[ 133 -227   42  110 -247  263 -197  207 -128  288  201 -448   13   29
  281  185  -67 -477  -57  -41   49   72 -160  -73  199  379  640 -269
  -35  204    3  103  -81  103 -274 -328 -173    7 -202]
K_601
[ 178 -338   49  -12 -140  311  -31  430 -118 -109 -135    3 -173  -25
  328  267   45  319 -282   -6   76   16  101  -80   46   56  146  147
  -53  132  -20   60  193 -212 -418 -205 -132  -57 -132]
K_601
[-138 -105  144  -54 -298   69 -102  207 -185   87  110   56 -133  184
  158  -33  -95 -133   93  -74 -134 -253  669  -79  491 -175  330  103
    8   59 -207 -201 -132 -127 -311  -62  163 -104 -160]
K_601
[  13  200 -194    3 -156 -129   38 -110  187 -262  175  226  -31 -144
 -232  186  -21    6   81 -206  125  181  -98 -208   79  -55  -50  279
   79  -76  -66 -131   43 -231  332 -130  172  -37  121]
K_25
[ 242  -48  156  349 -100 -194   52 -216  151  -95 -128  -19  195  -72
  450  -58 -448   71 -152  143  -17 -174  137 -181  280  -78  -53 -301
  127   88  108 -147   26   -7 -129  -15  -76 -297  -55]
K_31
[-341  263    0 -216 -115  198 -144  197  273 -168 -343  252  359  -96
   42  130  -55  397 -397 -301   17  -28  459 -109  116   83  216  181
  315  309  -64 -242  357  118  106 -206   77  147 -132]
K_531
[ 220   25  198  108 -183   44   37   18  159   46  -43 -128 -107 -216
   40   79 -484 -237 -109  -30 -118 -274  168 -265 -254  220 -134 -333
  135  167 -260 -458  -57   18 -167  310 -345  -77 -261]
K_531
[-162 -388 -218 -437  253  183  -50   15 -106   76  442 -133  -25  -84
  311  229   65    4  299  297   74   84 -179  213   16  355 -498   83
   47   85  -89  112  196  -32  155 -249   23 -129   21]
K_416
[-122  383  132  102   47   68 -107  271  192  192  -77   87  -24  -73
  135 -124 -115 -328   94   85  -93 -145  569  318 -154  154  200  131
  -64  -90   73   69 -284  -64  -58   32 -326 -123   48]
K_834
[-176  423  -43 -354   29  -20  -67   87   38 -108   26 -113  156 -476
   14   45 -391 -184 -240  108   88  262  305  174  201   -9 -515 -251
  116   78 -238 -613 -151 -186   75  138 -107 -258    6]
K_608
[ 241   11   63   90 -193 -444  174 -103 -241   44  182    9  -14  -70
 -203   10 -229 -185   49   28   97  182 -146 -158  227  125 -292 -257
 -334   49  -90  -27   69 -154  -73   83   81   12  200]
K_265
[   7  139 -217 -289   53  -62  159 -206 -249 -192  -35  193 -472 -123
 -310   94   21 -178  105  -55 -122  301  341 -129 -195   40  120  325
 -284  110 -278 -107  181  -49  511 -125  276  -46 -163]
K_353
[ 389  -23  405   61 -246   48   99  -32   90  -13  -31  201  -79  112
  161  110  -45    7  -78  152 -125  -91 -310 -196  162   -5 -469   45
   24  224 -323 -191  -36 -144 -303  -47  -58  -54 -168]
K_190
[-344  177   23   99  124   29   75    5 -135  100 -140  -35  248  -75
 -201  218  248 -288  147 -111   95  437   82  159 -457 -118  189  457
  -45 -171   72  507  -99   -2  339   54   25   52  194]
K_353
[  -4  285   33  164   68  -59   54  246    8  107  125 -228   50 -102
  -60   55  -22 -537   15   74  282  174  476  -50  111  324   95  243
 -180 -385 -150  459    4 -160   23 -320 -443 -201   61]
K_190
[ 160  412   19  164  167  -46  -69    2   44  -40   66 -275  116  -75
 -383 -216   48 -303  394  -55   72   82  -87   20 -456    3 -529 -198
 -198  120   64  -99 -242   86  135  211 -181   46   35]
K_834
[ -73 -291 -114 -165  113    2  -78    4  151 -409   79  136 -234   81
  371  252 -126  333   59  246   -4 -141  -79 -279  347   -4  351  153
 -182   -7   84 -118  179 -228 -184  119  -83   82   -2]
K_190
[ 199 -368 -100  184   98 -227  280  -73 -319  449  275  -95  -82  210
 -261   -4  315   21  -80  199 -241   -3  196   94   28  -90  284   14
   59 -297   49  113  208   63  124 -537  283  -48 -158]
K_876
[  20   79  121   23   48 -185  159  121   -9  189  280  150   88 -351
 -100  -27 -157 -162   47  133  -82   42   13 -161  131 -178 -571 -135
  185 -164 -235 -255  -27   -3  192 -388    1 -142  -43]
K_31
[ 190  -99 -178 -239  206  244  113  -39  195  -23  301 -143  -38  -24
  302  283   16  -82  185    4  144   10 -380   22   -8  301   72   99
  372 -411  143  531  231   73   51 -334 -256   15  -81]
K_876
[ 364  284 -144  -18  -99   63  352  104   -1 -121 -326 -180  254 -355
 -101  -47 -322 -228  119 -160  210  119 -366   79 -230  -11 -101 -266
  160 -304   -7 -148    1   38 -181  -11 -567   17   55]
K_608
[ -70  165  -27  -74 -349  125  -43   -5  -66  257 -430   73  344  181
   93  126 -229  128 -405  215  -22  -31  471  151  -33  -14  542   78
  146  541 -232   50  319   -9 -657  181  -34  128 -237]
K_416
[  52  172 -179   68  122   86  219   19 -354   21  -18 -231   70  -24
  -36   80  158  -68  -69 -129 -112  170 -107  -84 -354  236  289   72
  120   86 -174   74   12  130   88 -442 -224  -15  -49]
K_834
[-211  -49  -69   -9   83  305    8 -157 -130 -190  -48  -25   -7   67
 -140  128  430   89  -74 -148  162 -130 -365  -56  261 -179  502  437
  -22  106   59  229   16   67  386 -263  272 -103  -13]
K_601
[-121   32   71 -287 -207  -33  -92  -35  158 -400  114  175  -26 -143
  -46 -175 -118  210  -22   42  -37   48 -323   59  362   37 -198 -265
 -207  208   45 -306  168 -157   24  298  115   40 -191]
K_608
[ -70  114   21 -263  132  309  224 -152  -28   27   23 -164 -145  286
  291  475  -34 -198  263 -231  128  253  105  171   79 -274   27  304
 -138  337 -159  356  138 -134 -121 -110  553  -15   94]
K_876
[-262  229   98  -27   17  -56  177   38  -94   33  -81 -211   57  176
 -238  272  313  105 -428  214   82  330  -84    7 -120 -156 -188  249
 -159   -6   -1   68   66 -142 -344  -44  154  142  134]
K_31
[-176  199 -356  -71  -69    5  450    3 -187  159 -153 -132  134 -429
 -127  191  498  -24 -203 -282 -251  154  259  299 -141  176   10  472
  -49  191   67   95  -78  204 -284   35  239 -113  237]
K_232
[  30  173  221   17   96  256 -239    6 -246  267  -75 -134  218  288
 -117  184  267 -214  294 -103   88  197 -383  326  -53 -346  157 -212
 -176  251  -44  218 -279   36  -72    8  221  266 -175]
K_608
[-157  304 -195  232 -109   69 -280  -27 -140  125 -121 -282   84 -166
 -456   54  333 -669 -316 -123  345  100  -48  -24 -146   57  727   -9
  -53 -434 -111  612   87  140  -72  -91  101  219 -195]
K_190
[ -85  -63   58 -229   -2  -36  165  -40  158   -7   44  149  -66   16
  177  162 -147 -161  233  202 -244 -228 -294  -28   84 -199  121  -83
  149  208  224  205  229  227  -16 -238  186  308  -70]
K_353
[ 294 -248 -104   30  -36  -17   10   74 -261  318  151 -103   53  -40
  152   57  -22 -312  208   99  227 -193 -596   95   28  208 -167 -153
   -2  296  216  252   75  130  107 -384  192    7  247]
K_416
[ 208  -84 -113  133 -124  103  176    0  382   12  -46 -252  106  412
  319   77 -288  144  121 -137  354 -285 -196 -113   38 -209   32  101
  -48  491  373  114  231  -27 -170  109   80  -58  295]
K_416
[-166  285  166 -149   71  145 -101   86  194  114   93   27   -4  157
 -430   34   67 -134  115   29   22   48 -110 -133  101 -250  204   39
  -53  163 -108 -173    4   84  183 -203   32  296 -160]
K_947
[  40   -4  222  170   58  244   79  189 -128    5 -114  -90  231  227
  229  227   75  174  327 -112  -47  294   14   78 -158 -205  298  163
  -19  487  194  456   49  -57 -452  -99   20  217   -6]
K_947
[ -99 -207  165 -122 -118  -43   98  187 -187   31   73   96 -226  -63
  -91   25 -155  -27 -205  357  -89  187 -285 -377   14  -42   85  137
 -196  406 -139 -540  138 -140   59  -10   33   70   63]
K_601
[ 315  264   74  314  301  -80  232 -224  105 -249 -258 -312  202  113
  -56  -72   23  184 -120 -197  177 -141  -37  127 -169   14 -124  -82
  -80   -9  319   -8   38   -5  131  346 -122 -143  142]
K_265
[-114  197 -255    9  134  -74 -435  -44  137  -44  267  -65  378  -15
  -30  235  108 -328  257  104   90 -224  134   60  171  170 -134   94
 -155   67 -234    5  -52 -121  435   12   70 -172 -164]
K_876
[ 215 -236  152 -101  -19 -123   86   79   40   28  -64    4 -149  145
  -25  375   26 -232  190  395  -42  -48   45   29   29  -98 -310   67
 -357   27  105  -40  230 -116 -104  -43  163  170   23]
K_265
[  62  216 -123  153   84 -125  -29 -128   97  148   84 -161 -114  -92
  224  324  173 -378  119  123  135   22  520 -171  -41   28   86  375
   25 -122  389  830  170  172 -386  -88  287   76  120]
K_876
[ -24 -213 -175   72 -131  161   43  187 -245  318   48 -149   63  -89
  -17  273  245 -276  160  -83 -135   49   49  -17 -212 -372  336  267
  173  192  102  320 -165  169  -41 -151  166   -3  -58]
K_947
[ -16   83   27   17 -150 -280   89   47 -124   42   65  132  242  -83
   45  120  -19  291 -330  167  -49 -247 -153 -138  126 -128 -220 -158
  160 -154 -219 -607  114 -108 -389   12 -106   14 -210]
K_353
[ -32  102  114 -227   75  -11   71    4  240   89   71  -64  162 -213
  371  417 -468 -217    4  323   78  177  122 -100  262   16 -249  -38
  284   87   -6  -40  -46   -4   74 -241 -349 -124  139]
K_25
[ 261 -899  188   11 -234  186  -41  184 -248  118 -117  266   57  169
  121  100   34  204   26  -43  -95  -67 -568 -197  -61 -153   19   10
  -12  398 -322  180  338  -73  146   80  261  133 -126]
K_25
[  88  -44 -108  279  301 -196 -122  -61  226   42   72  166  -90  258
  342  246  243  553   46  442  -45 -197    8 -142  -49 -284 -283  190
 -194   46  314  245   81  -21 -282 -240   50   42   40]
K_876
[ 222  224  206 -200  229  123 -326  -74   24 -257  -98  141 -219   87
  -23  251  179  -13  133  -79  153  262   30  199 -260  279 -397  118
 -248  183   64 -122   10 -223   81  331  379  218   44]
K_601
[-136  100 -291 -102 -151   27  511 -201 -103 -289 -159  -38 -244 -302
   22   -6 -436  117 -219  -23  -92 -103  -71 -270  -97 -112  366  -44
  178   73 -267  -97  265   16 -291  -68 -193  -62  -56]
K_608
[  -4 -168   56  265  333   42   58 -139  185   75   84 -209  234  196
 -314  198   93 -157  184   73   27  270  -39 -108   18 -134  228  119
 -129 -161 -368   63  182 -210    2  -68  173  178   64]
K_232
[-261   30  197 -183 -140 -134   72  176   98  317 -234   38  150  238
   57   64   30  215 -491   53  106   89  181  -94   93  116  -86   57
 -310  268  -10    5  315  169  -87  118  -19  199  183]
K_416
[ 135 -178  -83 -225 -210 -156  462  -28  139 -215  180   64   53   66
   77  -43 -352   51  409 -123    6  131 -105   25  175  123 -145  -72
 -161 -129  -24 -278  270 -165   54   25 -245  -80   21]
K_190
[ 153  147   72 -137  -26 -116  263   -3  -95  270  464   43  -12 -284
  160   31  -63 -307  386   -7    6  -74  355  -99  350   49 -775  202
   99  255 -157   -6  -44   66  -85 -251  157 -334   42]
K_190
[ -94 -253  200 -101 -441  150  198  104 -151  195   16   72   95   32
 -326  156  279  286  -89  -45 -115  157 -207 -218  -96 -228 -309  143
  -87  470 -101 -169  132  206    8 -170   42   54 -256]
K_601
[ 172  208  -47  192   76  -20 -367  208 -183  111 -101 -190  205  -14
  124   43  119  186 -366  -25  -72 -311  499  169 -251  264   47 -225
   62  243   34 -377 -157  -50 -188  309 -156 -106 -302]
K_608
[  36   25 -143  -60 -358 -275  -56    1 -171  -46  115   97   28 -216
 -234  247 -119 -136   24  130   70 -233  454 -325  303  109  -78  122
 -187 -145 -249  -21  -81 -148 -159  234 -219 -168 -149]
K_31
[ 276  116    7  108 -155 -164 -179   17   78 -179   -8  210 -181  -79
 -273   46  160   65 -133  254  116 -136  101 -185  387   57  142  222
 -221  195  337  182  154 -160  -35 -132  228   47  -19]
K_608
[ 145 -236  147   21 -360 -172  137   92  -89  -81 -222   17  185  296
 -300  -20  -52  -47 -179   36   44  -41  115   19  111  233  -42   88
 -312  132 -235  -45  300 -230  224    8  -33  -80   -4]
K_947
[ 265 -372   29  -86 -220  128   35   89  102  -22  158 -240 -108  289
  135  235  -16 -344  341   82  126  -60 -483   25    3   36    1  -33
  -53   38  442  366  174   28  100 -190   39  119    4]
K_265
[-125 -284  -39 -195 -233  221 -150  146 -131   88 -326  118  173  -43
  158  226  -95  471 -444 -112   77   83  128    2  -45  -57  396  -72
  126  372    6 -220  372   69 -230    1  172  163 -213]
K_353
[  21 -190 -153 -122   91  227  167 -204   84   19  123 -301  -19 -115
  209  224 -161 -159  285 -203  243   66  -49  144   -6  310   45  -54
   84   21  223  456  108  198   95 -249  -35  -98  184]
K_601
[ 203  302   -4  -76  167   35  151  -33  -31  -50  170   33  126 -126
 -249  119  -72   11  408  -99   73  188 -435  153 -350 -201 -558 -246
  337 -123  109  -14 -169   14  208 -266 -198   80  -87]
K_531
[ 131  -31 -280  108   -1  -28   34 -133   34 -219  129  -19  -27 -195
 -108   24   73  123   32 -111  -11 -103 -755 -319  -41  332  -44  -96
 -184  254  -49  131    8  139  247 -223 -125   12   25]
K_31
[ 186   95  -75  -96  -77   50   92  133 -356  281  147 -365   -7  -10
 -124  183 -147 -309   38 -146  191    9  399   33 -124   98  -74 -108
   98   21 -252  134  -20 -106 -372  105  -69  -42  -65]
K_608
[-119 -174 -105   96  -83  299  -27  -95  254 -133  -67 -117 -174  -98
  202  116   -4 -186  154 -196  210  228 -334   52 -214   75  601  193
 -184    6  183  202  262  -86 -406  250  319  200  119]
K_947
[  93   94  -66   44 -240  -50  234  -31   56 -234 -114   98   75   60
 -198  -16   -3  -78  308   33  -10  167 -322 -108   78  -20  -78  216
  -81 -119 -143  -17  -27 -121  -34 -315 -243   65  142]
K_25
[ -98 -610  -51 -201  -96  215 -200  -70   12  -18  214  149 -143    2
  233  309  287  465 -164   52  119 -163 -456 -199  194  435  210  212
  227 -397   93   80  111   34   78 -212 -141   38  -44]
K_608
[ 370    4 -194 -156  201  152  323   56 -309   90  380 -128 -296 -109
  170  -35   55 -466  319 -318    5 -211 -474  -52 -316    6 -173  220
  424 -149 -171  314  -79   10  188    1   80 -173   -3]
K_353
[ -46  199  -83  342   56 -268  297   22   24  137   -6  -21   51 -215
 -422 -191   76  -96   69  -69  160  137  -79  -27 -345 -198  -58   96
 -162 -337  209   32   17  -13  -70  184  -27   72  297]
K_232
[  18  421 -174 -161  194   93  109  -74  312   57   21  -88  -21  -81
  487  336   72   16    6   24  114 -225    3  282  -50   93 -121  193
  275  -31  458  173  -65  107 -544   30  -17    4  139]
K_531
[-239   11 -127   29 -162 -122 -322 -126  162    8   87  226 -231   63
  -65  -58   24   -4 -184   71 -311 -451 -185 -245  313   75  378 -114
 -216  228 -130   21 -328  165  255   -5   68   50  -80]
K_31
[-107  296   32  -44   48   47  -75 -124  186  -59   83  -68   63  512
 -192  207  173 -183  354    2  172  214 -623   23  139 -172  288   50
 -408  118   47  763  -84  -60  -89   20  -45  367   22]
K_531
[ 188  396  -85   32  -89  166    0 -112 -104 -159 -176 -544  170  117
 -178  -18  257 -669   29 -134  165  396 -544 -102  -36 -276  150   91
  198 -199   41   39 -152   66 -361  107  213  251  106]
K_265
[  86 -229  373  199 -180  -86 -201   57  -18  209 -132  178  377  352
 -114   -3 -116  227    8  203  -29 -427  -41   34   22  -85 -153 -234
 -125  552  -36 -278   82  -44   82   66   96   79  -77]
K_834
[ -67   54  204 -146  -22   21 -103   21 -171  140 -300   91  117   27
  202  282 -457  180  -33   37   20  138  768  -20  -28 -194   42 -119
   59  518 -114 -113  146  -47 -495  207  201  192  -21]
K_353
[ -65  342  230  183 -198 -209   91  -77 -296   40 -464 -150  290  197
  -21 -135 -261 -189 -292 -205  131  137  -84 -124   86 -160  538 -248
 -103  265   48 -178  -40   43 -344  390  144  243  212]
K_531
[  39  110   86  234  191  174 -181   45 -256  137  -77 -146  302  -30
 -383  -68  230 -109  -32  -23  166  478 -200    7 -213 -129  142  -67
   25  -47 -231  177  104    1   58 -240   41  183 -149]
K_265
[ -20   35 -199 -324  138  249  119   97  -42  223  171 -214  -97 -237
  462  199  -69 -320 -135   -8  -73   47 -418 -166  227  233  202   -8
  181  211 -214  145 -133  305  -14 -394 -270  -73   28]
K_190
[-204  -20   24  112    4  163 -309   43 -103   -4  -78  317   65 -123
  225   69   24  373 -270 -100  138 -254  157  -72  252 -138  592   72
   59   44 -133 -270   94 -112 -113  -44  190  -78 -183]
K_834
[-111   80  -34  -76   63  243  -65  -77  -51 -128  -72   74   21 -224
  150   39   86 -192  300  -91  -89  147  -94  214  154 -197  166   21
   24  101  114   67  -60  143  208 -308  245  -30 -108]
K_265
[-445  207  357  122  -18  286 -486  102  299   28 -314 -243  270  181
  224   75 -202 -189 -526   33   85   64  283 -105   31   88  471 -252
  107  292  -67 -215  164  122   62 -217  153  194 -208]
K_31
[-316 -330 -237 -293 -244  282 -390   17   10  136   57   41  122    8
   41   69  391  125    5   98  -76 -398 -120  251  275 -109 -103  155
   40  507   13  175  -50  187 -126  116  407   -7 -149]
K_25
[ 438  -78   74   23   -8   23  158  -16   53   76  117   63 -466  330
 -133   98   61  164  -13 -119   -8 -361 -115  -87   43    7 -280  -35
 -181   77 -243   46   26 -140 -157  -87  142   52  -17]
K_416
[-411  209  177   29  -16  181 -151 -181  135 -230 -187  -49  102   22
  302  107  103   17   59  -30   98   90 -153    4 -108  -80  124  129
 -171   93   94   43  150   22 -448  428  271  212  -42]
K_876
[ -98 -362  139  235 -134  202 -189   76 -116  106  -86 -219   -5   -8
   39  131  118 -410 -134  186   -7   71 -200   53  302  -12  620 -110
 -259   87 -133  321   86  -91 -343 -222  284   85 -157]
K_531
[  57  106  227   27  -16  248 -110   82 -151  -26 -122 -244   99  258
  199  287  -86  318  -14  138   16  -88 -111 -120   50 -116  152 -124
   99  257   19  112 -331  -27 -673   63 -532  129 -171]
K_353
[ 145  -59  153  338  206  -74 -155   82   20  -82  -32  -24  165   92
   64  -89  -78  333 -137   10  -68 -305  552  -72  -69  122  149 -133
   31  130   59   84   61  -61  116  185 -282 -135 -249]
K_190
[  96   12  -63 -106 -135 -162   -4   21   93 -159    4    2 -197  -71
  251  -18 -257 -191  247  -20  -66 -107 -408 -183  -75   10  -17 -323
 -141   -5  263   39  -51  164 -183  233 -142  259   38]
K_353
[  10  370  -79 -334  221   36  -30  -77  -20   60 -155  114  -65 -219
  512  232  193 -293  -66  288  239    9 -198  292   23  268  -67  226
   44   56  411  100  303  204 -266 -263  324  154  113]
K_190
[ -45 -148  -10  -20 -179  153  -28  227 -142  193   63  -12   97  184
  278  163  -36  -86  -46   16 -213 -242  144  -32  240 -193  313  149
  327  606  -23  428  -37   59    2 -370  158  -63  -60]
K_25
